Each row has a class, written after it.
[ 31 -17  20 -20   3  64 -53 -18  -3 -26   4 -51 -51   2 -42  18 -44  16
 -19  15 -10 -31  16 -82  22   6   8  16  21  82   3 -24  12  61 -39  26
 -21 -29 -55  10  15]  kan
[ 15  11  11  -2 -16  41 -22   3   3   4 -22   3  17 -10 -25   2 -28 -14
  20  13  -6 -17 -20 -14   2 -70   1   0 -26  16  -3   8 -15   9 -20  -4
   1 -10   2  21 -18]  Lel
[ 18  -7  29  24   6  17   2   0  -7   5  -2  29  -6 -36 -23   1 -22 -53
   2  15  -9   7 -31  -8   8 -11   7 -17  10 -18   9  -4  -7  -4 -17 -12
   0 -13  -6  15  -6]  mati
[-13 -17 -22  20 -19  -1  15 -15  -7   2 -16  38  11 -21 -16   7  15 -36
  -2   2  44   4   4   9 -11 -16  -7 -25  11   9 -17   8 -25   2   1  -9
   3 -10 -46   0 -15]  naro
[ -9   6 -15 -13  -6  13  38   0   2  39 -31  37 -18 -34   0  28  -4 -51
 -19  50  23  58   3  36  21  53  27 -31 -21   5 -27 -15   5  30 -34   6
 -10  -2 -27 -43  12]  kan
[  0  26   1  -5  18   1 -38  25  20  33 -16  44 -35  -6  15  14 -24  18
   6  19 -21 -15  -7 -26 -11  -4  30 -19   4 -39  17  19  16  10  11  20
  33  13 -13  -6 -10]  naro
[ 17 -10  -3 -33  -5  46  15   6  11  14 -28 -36 -43   0 -26  21 -33  22
 -10  14  37   4  32 -45 -15   5   1  15 -16  20   0  32   0  10 -16 -31
  31 -21   1 -20   7]  kan
[-23 -38   7   6 -18  58 -32  12   9  28 -11 -30 -46  -1 -11  21   4  42
 -19  12  22 -21  34 -38   2 -53  -2   9  10  16   6  28 -12  61  -3   9
  51 -25  11  11  -6]  Pir
[ -4 -34   6  -3 -12   2   6  -5 -21 -11   0  29  53   9  25  11  18   9
  -5  16 -32 -11 -28   9 -11 -27  -8  15  19 -22   7   7 -22  56   6  -4
  12  17 -10  -7  -6]  mati
[ 13  -8  18  22   5   7  13  -3   4  11 -15 -12 -14  12 -18  15 -28 -37
   4  24  -8  21 -14 -22   2  28  12 -22  30  -5 -32  21   8   2   1  -3
   5 -11 -46  -9  -3]  bul
[  0   7  49  -6  30  71  37   1 -11 -12 -47  52 -41 -18  21  -5 -13 -36
  44   9   8 -14  25 -46 -15  12  26   6 -30 -10   1 -16  21  21  -2  -5
   3  11  16 -21 -29]  mefer
[ 11 -20  26 -12  11  51 -12  13  36 -34  -1  16 -43 -37  -8   1 -11   8
  36   3 -50 -46 -30 -33 -42   0  15  17 -18 -67  19  29   4  -3  50  19
  40  16 -25  -7 -35]  runo
[ -1   9  31   6 -18  17  -4  -2  25  -2  25  10   8 -28   4 -23  12 -23
  14  -7   5 -43 -38  16  -6 -32 -15  -8 -15 -15  15 -25   5 -50 -14   8
 -19 -23  75  25 -22]  Kasap
[ -4 -21 -32 -20 -13  19  -6  -4  24 -26   1 -17   0 -13  -7  12  11   3
  -9  32  17 -12   8  16  -3   1 -20  14  -9  30   5 -10 -35   5  -3  11
 -23 -29  11 -21  -1]  mati
[ -5 -24  -5  21 -32  -8   1   5 -10   2 -26  46  32  24  21  12 -21 -12
  11   6  18  -7 -28  10 -20  25 -10 -12  30 -24   6  23  -3 -18   3  -5
  19  -9  31   6  -3]  naro
[ -8 -23  41  50  21   6 -20   6 -10  29 -33  85  -3   0  34  20 -46 -85
   4  26 -11 -28  23 -47   0  67  21 -37  16 -38  27  26  39  19 -26  19
  29  12  33   5 -30]  Kasap
[ 10  11  -7  14  23   5 -53   8  23 -38  23  -7  -4 -15   9  -1  -3  -6
   3  30 -48 -29  -3  -9  -7  13  -1   7 -22 -23  48  21 -14  -6  -2   3
  -7 -28  40 -31 -13]  Lel
[-57 -19  23   9  27  44 -31  22   8 -61   4   7  34 -13  -5   0 -31 -33
  24  -1 -82 -43 -30 -54 -36  -6 -12  42   6 -16  24  16 -46  39  20  36
  24   1 -44  -8 -29]  vabap
[ 17 -40 -32  15   6   1  -5 -21  18 -43  -4 -29 -18 -22 -17   2  31  49
 -24  10  15  12  36 -23  -4 -37  18  10  10 -23 -12   5 -12  18  18 -17
   6  17 -80  -5  -6]  Kasap
[-29  34  11   6   9  -2 -25  -2  10 -14  16  16  -5 -20 -15   6 -40 -29
  -1   2 -41 -31  13  -5   2  20   7  11 -27  13  23   1  -7   3 -12  19
 -20  24 -34   0   0]  feses
[ 15  26   8   6   5  16 -38  12 -11  36   8  21   6   3  22  34 -58  24
 -20  15   2 -19  -5  39  22  24 -24  -7  11  39   0  -7 -10  41 -17  35
  -8 -19  -5   6  34]  vabap
[-22 -29  -8  21  35  -6  10  46   2 -51 -31  15  57  13  32  18 -27 -11
   0 -22 -43  77 -29  50 -29  98   1  29  23 -10  -4  33 -19  47  18  54
  19  30  23   7  35]  kan
[  7 -10  -4  27 -27 -40 -51   6  -3  12  20  16 -23  21   9  11   4  15
  -1   3  32 -29 -19  45  -5  -7 -31 -27  45 -28   0 -16 -17 -38   5   1
   2 -13  31  -2  -4]  runo
[ -5   8  17  48   2 -28 -19 -27  -6 -58  30  10  52  -1 -11  -8 -30 -36
  -7 -18 -35   0 -22  11  -6  15 -13  -2  11   1  17   9 -18 -11 -12  16
 -23   7 -15  23  -2]  Kasap
[ 37   2   5  42  21  26  17  42   3 -21  26 -35  19   9 -31  14 -19   4
 -16  -7 -49  25  20 -36   6  64  22  24  18  25   4  45  -3  79  14 -16
 -27   0 -44  13  42]  bul
[-15   7 -38 -57 -25  41 -30   0  48  19  24 -18 -26 -48  29  21  -1  28
  -7  41  24 -42 -20  19  37 -39 -14  14 -22  26   4 -34 -25  20  -5  38
 -23 -14 -13 -34  -5]  nup
[-15 -11  -7  -5  19  -1  11 -13  15 -38 -13   7   7 -27   2 -26  15  32
 -18  -5 -19  28  -8   5  13   6  14  26  -7 -28  14 -24  13 -23  22  31
 -21  14 -53 -14  13]  vabap
[ -39   37   30    0   -3   43   -7  -16  -31   20  -23   33  -26   -4
  -10   15  -12   -9   -2  -11   52    5   43    7  -15    0  -14    6
    1   24  -17    9  -29   74  -10   47   11   41 -113  -24   14]  runo
[-30   6  15  -9  29   5  -2  16  28 -12 -11  40 -32 -11 -11   0 -24 -15
   9   8 -67 -34  11 -31   3  61  28  24 -19 -33  17  47  33  19   6   2
  22  58 -48  -1   5]  Lel
[ -4 -30  18   1  23  20  24   5  26  -3 -32  15 -60 -65  23 -12  29  -9
 -18  29  37  49   6  -5  21   0  22  -4  17 -41  -7 -25   6 -13   2 -10
   9  -7  65 -12  15]  mefer
[-11 -19  27   8   5  54 -43 -24  15 -38  11  10 -36   3  -9  14 -11   5
   6  46 -12 -83  15 -36   2  14 -22  28  22  -7 -12   8 -17  32 -35 -12
   9 -28 -28 -51 -30]  Pir
[ -3 -10   6  38   1  21  60  23   1  10  -1  58  20 -10  22 -16  15 -21
  26 -27  30   9 -44  29  10   5 -17 -11  12 -21 -21 -17   8   4  16  15
  -1  -7 -15   9 -11]  naro
[  5   8  19  -4 -18  10 -19  18   2  37   0  23 -41 -21  -3   3   6  16
  16  -9 -17 -24  -8 -30  20 -24  31 -22  22  -2 -23 -10  13  22  18  -3
   9  25 -14  33 -21]  Pir
[-50   5  -4  -5  11  40 -30   6  14 -63   8  29  -6 -43 -13  37 -26  -2
  -3  15 -13 -49   7   0   8  24  17  29   4  24  20   9 -22  54 -16  41
 -32  24 -59  18  12]  Zadab
[ 21 -10  -3  43  -7  28  -1  11   7 -11   3 -37 -23  -8 -22  13  -1 -46
  11   7  10  34   3 -10  23 -31  10 -28  -7   3  -7  16 -10  26  10 -13
  13 -16 -12  24 -12]  Kasap
[-16 -20  10  20  61  51  48  34  71 -45  15  22 -16 -91  31  -9  14  -4
  -1 -21 -30 -13 -32 -39  56   9  21  32   5 -13  17  11  26  51  48  10
 -32  38 -33  21   4]  nup
[  7  21 -13 -32   0  11  21 -35   6 -17 -28 -10   1 -15 -17   4 -16  15
 -41  21  13  94   7  55  22  49  -3  -2   1  49 -46 -23 -25  37 -23  24
 -27 -15 -52 -27  48]  kan
[ -10  -31  -18  -27    2   60   -9  -12   38  -49   -6  -15  -42  -59
  -10   -3   23   63  -21   35   24  -21   42  -38   13   38    7   38
   11    1  -19  -30  -12   36   18   47  -22   -9 -114  -30   21]  vabap
[ -1 -13  27  17   9  40  34  28   6 -24  -5  27  10 -32   8   4 -26  -9
   4  26   0  -5 -15  10  -4  25   3   6   5  -8   2 -28 -22  31  -7   8
 -19 -14  20  16  11]  mati
[  4 -40 -53   8  -2 -15 -20  -4  36 -14   4 -17 -42 -18  -4   1  15  14
 -36  32  58  11  45  -8  56   4  -7  -9  15  22  -4 -21 -18 -38  22 -12
 -25 -35 -11 -18  -2]  runo
[ -3  62  31   4  17  23 -20   2  13 -32  12   7  39 -36 -35  15 -64 -22
 -14  24 -45  33 -14  16 -21  14  -5  20   9  14 -20  37 -87  62 -24  24
 -15   3 -66 -22  19]  bul
[-99 -10 -17  -6   3  33 -24  20  37   6 -36  12 -34  -2   4  18 -29 -15
   1   8 -33   4  -1  -1   6 -28   1  -1  -3  -4  -5  37 -40  33  35   4
  52   9 -67  -9 -13]  kan
[  9  -1  24   3 -10  13 -50  15 -16   7  38 -13 -15  21 -18  16   0   3
 -10  35   9 -33   7 -23  22 -33   8  -1  17  18   0  -3 -17  24  -3   3
   4  -8 -31  15   4]  runo
[  1  10  31  -4  23  69  48  28 -17 -19 -17 -15 -20 -14 -21  -1  -1 -17
  20 -17   5   9  10   3 -41  10  21  22 -29  16  11  -1   5  53  24  47
   2  31  -6  21  16]  Zadab
[-17  38  25 -40   1  58 -12   0 -14 -27  12 -26   3   8 -70  23 -20 -30
  -5   9 -47  -7  21  -6 -23  37  -3  38 -15  41   0  17 -26  97 -10  18
 -13   9 -61  -5  66]  mefer
[-68  12  13   3   3  -1   8  14 -17  20  -7  67  -8 -11 -18   8  -8 -91
   8  12 -19   3  -1  59 -13  27   6 -15 -44   1  14 -30 -14  13 -38  31
  -3  18   8 -14 -13]  runo
[-32  -8 -23  -8   9   4  20   0  -8   9 -36   2  14 -12  32  -8 -18 -41
 -17   7  -5  63  -6  19  39  52 -15  -8  15  41 -27 -56   2  33 -40  -7
 -15 -33  52 -10  28]  naro
[-46   2 -54   4   2 -31 -58  24  18  30  24  35   6  14  17  26  13   0
 -15  35 -14  -6  32  28  63 -10  13  -9  -8  35 -22   5 -16  35 -30  -9
   0   4 -44   6  -8]  nup
[  4 -44   3  17  29  17 -33  -3 -20 -21   6  -7 -16   4 -20  31   5   2
 -19  14 -29 -46  38 -48  -2 -24  18  13  19   1  13  35  20  79  -3 -13
  30  23 -47  19  -4]  Zadab
[  6 -30  15   0  13 -20 -38 -13  -1 -71  32  17   5   0 -39 -28 -17 -17
  -1   8 -52 -28  -2 -38 -20  69  -2  27  34 -16  14 -25 -17 -41   6  23
 -16 -16  -3   4  16]  mefer
[ 73 -48  34  36 -18  21 -31 -17 -38 -22  -7  28  13  23   3   5 -19 -30
  21   4  19 -57  35 -73  -6   1 -26   0  17  29  18  41   2  43 -35 -11
  22 -20  63  17 -41]  Lel
[-44 -20  19  -2 -38  29 -48 -17 -27 -16 -21 -24  -3  15 -33  27 -23  23
 -15  -3  11 -34  43 -60 -18 -32  42  15   3  20  35  32  11  30   0  33
  10  39 -79  35   1]  Pir
[-36 -27 -23  28  41  15  -8  30  14 -10  -6  19  -9  16  15   2 -15 -36
  12 -23 -49   0   6 -66  36  26   5  11  19  24  26  17   4  50  17  -3
   8   3 -21   3 -20]  nup
[  3 -14   4  31 -11   4  -1 -10 -30   2 -38  -9  -6  31   4  -5  10   1
 -20  18  82  25  80 -33 -19  54 -11 -14  39  15  -4  23 -20   5  -9 -14
   9 -26  -4 -19  13]  Lel
[-31 -10 -25  -1  13  48  16  21 -11   3 -20 -29  12  -6 -23  44  11 -21
 -31   8  33  68  32  55   5   4 -10  -7   1  37 -12  11 -52 108 -11  16
  14 -26 -27  11  45]  Kasap
[ 24 -15  13 -15  -7  40 -43  -4  21 -15  24 -30 -78 -21 -43  10 -26  47
  -7  48 -13 -63  -1 -37   6  -9   6  13   9   2  -7 -33   0  15  -2  29
   3 -18 -67  -2  16]  vabap
[ -7 -33  -5  17 -20 -23  13  -1 -12  -5   9  -6  39  -5 -18  -5  32 -44
 -12 -17  19   4  -2  14   9 -17  -2 -13  14  13   2 -20  -6 -33   5 -11
 -25  -7   0  29 -16]  feses
[ 19  -2  17  21 -24  15 -19 -26   5 -19  15  32  -2 -46 -38 -22   0 -29
  13   3 -15 -10 -38 -27 -10 -47  18  -5   1  -1  -7 -28 -17 -47   0  11
 -29   0 -47   8 -26]  mefer
[  0 -18  16  -1  29  14   3  10  23  -6   0  23   5 -14  23  -5 -16 -16
  20  15 -27 -53 -21 -20  -6  27 -18  13  14 -13  -2   3   4  11  24  30
  -5 -10  46 -13   0]  bul
[-40  -3 -29   5  16  16 -17  26  -3  45 -37   1 -23  27   6  45   5 -41
 -11  60  38   8  50  28   8 -10  -9 -14 -23  21   8  31 -20  48 -16 -18
  27 -21  42 -29  22]  mati
[ 13 -32  26   0 -52  -4 -27 -12  -6  -5  14 -20 -19  -1 -32 -16   0  13
   3  -8   6 -17 -16 -62 -26 -23  15   0  20 -21  12  -3  10 -50   0  10
  18   3 -12  27 -23]  runo
[ -5 -45 -20  59 -20 -30   4   9 -18 -20 -14  43  37  -7  -1   0   7 -34
  10   4 -33  30 -23 -14 -14   6  31 -20  28 -57  -1  -1   6  -4  -7  -7
   9  14   1  14 -34]  Zadab
[-46 -55 -41  16  20 -14  19  -7   3 -31  -8  -4 -39 -25 -38  -9  84 -76
   3   4   7  36  27 -24   9 -22  14 -10  -3 -26   9  -1 -10  -2  40 -17
   8  -4 -27 -26 -10]  mefer
[ -2 -17   4  15  16 -74 -25 -34 -20 -79  30  29  34  15   5   3  -6 -66
  -7   4 -81 -10 -13  17  -3  78   1  -3  21  -5   9   3  -3   2 -11  -6
 -26  36 -31 -28 -18]  kan
[ -17    5  -28  -18   23  -15  -21  -30   30  -39   -1  -17  -43  -38
    1   12   30   64  -14    1   51  -46   48   -4   -8  -20    4   15
  -12    1    0   20    9  -34   42   19  -16   39 -105  -18    2]  vabap
[-36   8  -5 -26 -25  11 -78  -3  24 -22  -6  34  30  -4  23  24 -47   9
   7  38 -43 -54 -40   1  18 -34 -16   8  13 -23  32   0 -33   9  -9  19
  -9 -15  14  -5  -9]  mati
[  37  -62   14   -7  -32   53  -56    9    7  -21  -13  -28  -28  -18
    8   13   11   22    1   25   18  -43   18 -100    5  -21   14   12
   44  -18   17   16    0   32   38   30   23   -5  -37    5  -23]  vabap
[-47 -35  15 -17  10  64   3 -16  23 -42 -16  28 -42 -46  -9  -9   1 -11
  22  24   1 -48   9 -29  -7 -10   3  31 -26 -21   4 -29  -2  20 -45   9
  10  -8 -26 -17 -28]  nup
[-23   3  -2  29  12 -29  29 -10 -17 -40  -1  13  49  13 -12 -13   0 -11
 -15 -22 -38  62  11  26  -5  47   9  -3  -9 -32  11   8   6  13  20  -2
 -11  11 -43   1  19]  runo
[ 44  19  56  -9  -8  55 -17  25  28   5  -3   0 -41 -16  26 -11 -69  76
  16   3 -35 -29 -18 -74   8  28  30  28  21 -14   5  17  21   2   2   0
   4   2  25  24  10]  bul
[-38   0  -5 -73 -20  46  12 -15   6   2  11  20 -39 -24 -30  11  21  14
  12  -8  33 -73  22  32  -2   8 -10  30 -58  -2  36  -6  10  -5   8  49
  -1   7 -52  -4  13]  feses
[  0   2 -20  24  31  28 -43  -3   0  26 -33  -6 -53   0 -16  38 -45 -29
 -17  23  11   8  36 -48   5   0  22 -23  23  37  -2  18 -20  35   9   5
  14  12 -97 -17  -5]  Kasap
[-43 -15  15  -9  18  48  59  23   2 -30   0   6  38   0 -35   3 -12 -41
   1   8   2 -13  22  -3 -15  25 -31  37 -25  11  11  14 -35  59  -9   1
   2 -21  -2   1  19]  mati
[ 14 -15  40  15   0  54 -31  -2  -7  -7  -9  47 -30 -28   4   6 -37  -7
  12  35  -9 -47 -21 -44 -13  -3  23  -5  21 -32  26 -12 -19   7 -10   5
  12 -13   4   7 -11]  Kasap
[-43  22 -10 -53  18  21 -13  21  28 -37  17   2  -7 -36   2   9  21  36
  16   5 -14 -32 -12  15 -13   5  19  52 -25 -32  15   4 -23  -8  34  48
  -6  44 -70 -16  14]  feses
[ 39 -27  -1  31  -1  34 -28  -1 -19  -4   2   7  10  15  36  11  -8  34
  16  -7  15 -11 -13 -50   1 -24  -3  26  23  30   7  18  -1  51 -13  26
  12  10 -14  -1 -12]  nup
[  4   0  13  42   1  51  27  16 -28 -37 -42 -11  12  -1 -50  18 -34 -78
  -3   1  14  84  16   0  -6   8  16  -3   1  38 -13  24 -56  56 -14 -30
  -6  -1 -63  -5   7]  kan
[ 19  43  63  -8   3  30   9 -10  -2  -1  41  16 -37 -36   7 -41 -17  17
  26 -19 -30 -64 -53 -25 -27 -12  15  32 -49 -18  53 -33  42 -59   4  28
 -28  34  28  -6  -4]  runo
[-39 -18  -1  20   2  22 -57  28  13   1   6 -23 -34 -20 -54   2   2 -13
 -14  23 -46  -5  45 -91  15 -33  46   4   6  -8   9  30 -17  44  12 -11
  34   1 -47  21  -9]  Pir
[-40  32   3 -34  10  11   3   5  24 -29  39  -8   8 -30 -37  -9   4  -1
 -25 -18 -45  21   9  -5  29  15   4  22 -18  42  -7   0 -23  71   2  47
 -21  18 -94   8  21]  kan
[-48   3   2  -7 -27  10  -9 -24   3  -9  -6 -37  -2 -18 -11   2  27 -20
 -11  -3  56  24  21  16   9 -11 -11 -10  24  25 -28  20 -34 -11   5   7
 -12 -19 -56   5   9]  bul
[-31  14 -29  11   9  -1  12  26  52   8   2  46 -26 -38  41 -25  17  22
  10  18  20  -9 -23  44  39  29  14   4  -7 -20  -2 -40   7 -59  34   9
 -45   7  18  -4  25]  nup
[  9   4  38  46  38  15  -3  23  -3 -10 -11  56  22  15  -6  16 -50 -42
   2  40 -56  -9  -8 -16   7  12  13  11  15 -18 -14  19  -7  57 -28 -22
   5  33 -50  -8  -8]  mati
[  8 -12  -7  22   2   2 -31 -30  -4 -83 -14 -11  23  -8 -39  20 -23 -24
  10   6 -44  10 -36 -28 -22 -48  19   7  25 -14   5  35 -30   9  19   4
  -3  28 -78   4 -29]  Zadab
[-35 -22 -16  47  -4  16 -14  24   0  25 -41  54  24  19  32  18 -22 -30
  16  58  17  15 -30  70  -4  29 -25 -12  16 -11 -50 -14 -39  -9 -58 -12
  20 -43  46 -27  -5]  Lel
[-63  13 -57  12  25 -49  12  25  38 -43 -16  -2  12 -47  15  -1   5 -23
 -13   7  -6  57   1  59   6  25  13  -3 -14 -29  12 -15 -18 -31  21  19
 -31  20  54  -6  19]  Zadab
[ 10  -3  10  38  26   8  19  37   0  35 -20  44 -21  -4  21  -8  21 -38
  22  -8  -8  22 -13  15  33   8  20 -15  -8  -5  -9  39  21 -19   4 -60
  24   9  43  25 -13]  Lel
[ 24   1  13  17 -18  69 -23  -7  20 -12 -32 -24 -32 -35 -16  34 -40 -15
  -3  32  35  33  26 -35  29   5  -5 -10  25  10 -36  21 -27  70 -14  14
  12 -27 -65  -7   4]  feses
[  3 -47  -2  15  -1  16  -7   8 -19  -5 -10  -4  -2  25 -17  -8  17 -25
 -18  39  14  20  49 -55  14  10  -4   8  37  35 -23 -24 -36  57 -24  -2
   6 -23 -24 -13  -7]  mati
[-45  -9   0  17 -16 -26 -47 -16   1 -49  21  -7  12  -9 -15  24   6 -19
 -14  25  13   4  -7  43   0 -30  -1  -4  24 -15 -12  -1 -55 -10 -15  29
  -1  12 -87  -1 -15]  feses
